Below is a small trained network, with its code and all its weights. Each question gives an input and a target symbol and asks what happens when units are switched off, that is, made to give their printed mean instead of their output.

import numpy as np


def w(rows, s, z=0):
    codes = np.array(rows[::2]) - 128.0
    scale = np.full(codes.shape[1], s)
    scale[-1] = z or s
    return codes * scale


def norm(h):
    return h / np.sqrt((h * h).mean(-1, keepdims=True) + 1e-5)


def f(y):
    return y / 2 * (1 + np.tanh(0.7978845608 * (y + 0.044715 * y**3)))


def softmax(a):
    e = np.exp(a - a.max(-1, keepdims=True))
    return e / e.sum(-1, keepdims=True)


def log_softmax(a):
    a = a - a.max(-1, keepdims=True)
    return a - np.log(np.exp(a).sum(-1, keepdims=True))


def net(x, mask):
    ids = ['ΔΩαελτ'.index(c) for c in x.split()]
    T = len(ids)
    res = E[ids] + P[:T]
    u = 0
    for l in range(2):
        q, k, v = (norm(res) @ M[l].T for M in (Q, K, V))
        z = softmax(np.where(np.tri(T) > 0, q @ k.T / 4**0.5, -1e9)) @ v
        res = res + np.where(mask[u], z, O[l][:, -1]) @ O[l][:, :-1]
        u += 1
        y = f(norm(res) @ A[l][:, :-1].T + A[l][:, -1])
        res = res + np.where(mask[u : u + 4], y, B[l][:, -1]) @ B[l][:, :-1]
        u += 4
    return log_softmax(norm(res)[-1] @ U[:, :-1].T + U[:, -1])


Q, K, V, O, A, B = {}, {}, {}, {}, {}, {}
E = w([
[131,86,135,75,126,91],'Δ',
[107,226,152,88,251,129],'Ω',
[104,115,24,153,95,195],'α',
[130,168,19,151,95,96],'ε',
[89,173,145,130,169,62],'λ',
[165,176,164,210,179,173],'τ',
],0.021)
P = w([
[191,208,208,15,62,246],'0',
[168,207,117,83,74,153],'1',
[152,197,129,112,79,127],'2',
[148,175,133,141,82,120],'3',
[161,164,130,146,91,112],'4',
[175,155,119,142,105,115],'5',
[186,154,103,135,138,109],'6',
[201,146,85,128,155,120],'7',
],0.011)
Q[0] = w([
[2,63,68,105,41,65],'L0H1',
[123,175,134,246,132,89],'L0H1',
[65,73,223,103,147,94],'L0H1',
[207,94,251,86,181,210],'L0H1',
],0.0076)
K[0] = w([
[115,216,205,86,87,192],'L0H1',
[79,133,109,166,169,104],'L0H1',
[100,128,118,56,2,93],'L0H1',
[168,91,96,37,213,141],'L0H1',
],0.0095)
V[0] = w([
[140,61,154,21,178,177],'L0H1',
[30,42,82,2,97,60],'L0H1',
[207,115,145,77,60,150],'L0H1',
[209,54,183,184,116,73],'L0H1',
],0.009)
O[0] = w([
[79,125,123,216,97,147,103],'L0H1',
[88,177,93,155,134,20,9],'L0H1',
[156,50,135,168,120,154,152],'L0H1',
[253,124,203,145,110,113,112],'L0H1',
],0.012,0.015)
A[0] = w([
[107,128,223,28,116,71,3],'L0N1',
[95,20,105,47,105,149,221],'L0N2',
[149,29,178,130,155,13,140],'L0N3',
[86,75,92,93,4,144,71],'L0N4',
],0.011,0.0053)
B[0] = w([
[192,160,175,28,115,211,127],'L0N1',
[52,202,121,103,20,93,254],'L0N2',
[179,136,98,202,176,85,179],'L0N3',
[111,253,131,87,44,84,184],'L0N4',
],0.013,0.0072)
Q[1] = w([
[55,7,28,127,108,161],'L1H1',
[137,107,128,189,195,201],'L1H1',
[66,167,208,82,174,21],'L1H1',
[192,169,231,79,123,127],'L1H1',
],0.013)
K[1] = w([
[9,103,143,91,121,137],'L1H1',
[108,121,222,96,113,225],'L1H1',
[195,141,212,211,245,14],'L1H1',
[227,149,87,137,149,130],'L1H1',
],0.013)
V[1] = w([
[56,161,106,79,116,106],'L1H1',
[106,85,173,36,184,232],'L1H1',
[177,238,38,228,157,117],'L1H1',
[76,169,198,170,254,86],'L1H1',
],0.008)
O[1] = w([
[107,6,57,141,127,209,120],'L1H1',
[44,149,75,188,158,51,199],'L1H1',
[157,151,140,63,138,254,127],'L1H1',
[184,36,111,123,246,160,2],'L1H1',
],0.009,0.0074)
A[1] = w([
[160,96,143,151,207,246,1],'L1N1',
[43,99,124,22,167,64,39],'L1N2',
[160,106,130,244,181,149,146],'L1N3',
[184,91,135,33,201,215,119],'L1N4',
],0.012,0.0072)
B[1] = w([
[240,134,100,154,87,227,213],'L1N1',
[206,68,130,85,165,118,144],'L1N2',
[148,85,41,130,140,4,253],'L1N3',
[116,204,127,147,28,138,206],'L1N4',
],0.016,0.005)
U = w([
[248,130,128,121,116,193,107],'Δ',
[125,125,78,171,171,159,129],'Ω',
[164,146,110,105,185,137,132],'α',
[70,195,103,185,55,93,50],'ε',
[143,37,111,140,139,101,254],'λ',
[128,216,184,124,188,119,119],'τ',
],0.013,0.0087)

Each question gives the input, a string of symbols that net reads in full, and the target symbol t.
The units are the heads (4 rows each of Q, K, V and O) and the neurons (one row each of A and B). Each row of codes is followed by its name. A weight is (code - 128) times the scale printed after its matrix; where a second scale follows, it is the last column's (O, A, B and U).
mask holds one flag per unit, layer by layer, with each layer's heads first. A switched-off unit (its flag False) gives its mean, the last column of its rows in O or B, instead of its output. The means were averaged over made-up inputs and are rounded, as every weight is.
A unit's drop is (log p(t) with every unit on - log p(t) with that unit switched off) / (log p(t) with every unit on - log p(t) with every unit switched off).
The circuit of an input: a set's keep is (log p(t) with only the set's units on - log p(t) with every unit switched off) / (log p(t) with every unit on - log p(t) with every unit switched off). Starting from all 10 units, units are removed one at a time, each time the one whose removal leaves the highest keep (on an exact tie, the one counted first), for as long as the keep stays at least 0.8.
units of the circuit, in order: the units of the circuit, biggest drop first
unit that matters most: the unit with the biggest drop
top k neurons: the k neurons with the biggest drops, biggest first
k most important neurons of layer l: the k neurons of layer l with the biggest drops, biggest first
drop when u is switched off: that unit's drop, to one decimal
input λ τ Ω α λ, target α: unit that matters most : L0H1
input τ Δ Δ τ, target λ: units of the circuit, in order : [L0N2, L1N3, L0N4]
input τ Δ λ τ Δ λ, target Δ: units of the circuit, in order : [L0H1, L1H1]
input Ω Δ λ, target Δ: top 3 neurons : [L1N2, L0N2, L0N4]
input τ τ Δ α Ω, target α: top 4 neurons : [L0N2, L0N4, L0N3, L1N2]
input τ λ Ω ε α τ Δ Ω, target Δ: units of the circuit, in order : [L1H1, L0H1, L1N1]
input τ ε τ, target τ: top 3 neurons : [L0N2, L1N1, L1N4]
input α τ τ α τ λ τ λ, target τ: units of the circuit, in order : [L1H1, L1N1]
input τ ε τ Δ Δ, target Δ: units of the circuit, in order : [L1H1, L0N3, L0H1]
input ε Δ Δ Δ α ε, target Δ: units of the circuit, in order : [L1H1, L0H1]
input τ Δ α τ τ ε τ, target τ: top 3 neurons : [L1N1, L0N3, L1N4]
input Δ Ω τ Δ, target Δ: 2 most important neurons of layer 0 : [L0N4, L0N3]
input α Δ α τ τ Δ τ, target λ: units of the circuit, in order : [L1N3, L0N2]
input λ α ε τ ε, target Δ: units of the circuit, in order : [L0H1]
input τ Ω ε ε Δ Δ Δ, target λ: top 2 neurons : [L0N3, L0N4]
input τ τ Δ ε Ω τ α τ, target ε: 2 most important neurons of layer 1 : [L1N1, L1N2]
input τ τ τ ε τ λ, target τ: 2 most important neurons of layer 1 : [L1N1, L1N3]
input Δ τ Ω τ ε τ Δ Ω, target Δ: 2 most important neurons of layer 0 : [L0N3, L0N2]
input τ α α ε Ω, target α: drop when L0H1 is switched off : 1.0
input τ τ λ τ ε τ Δ, target ε: unit that matters most : L0N3
input Δ λ ε Δ Ω τ Δ, target λ: drop when L1N2 is switched off : 0.0
input τ Ω τ, target Ω: drop when L0N2 is switched off : 0.7
input τ τ τ τ ε Ω τ Δ, target ε: drop when L0N3 is switched off : 0.1
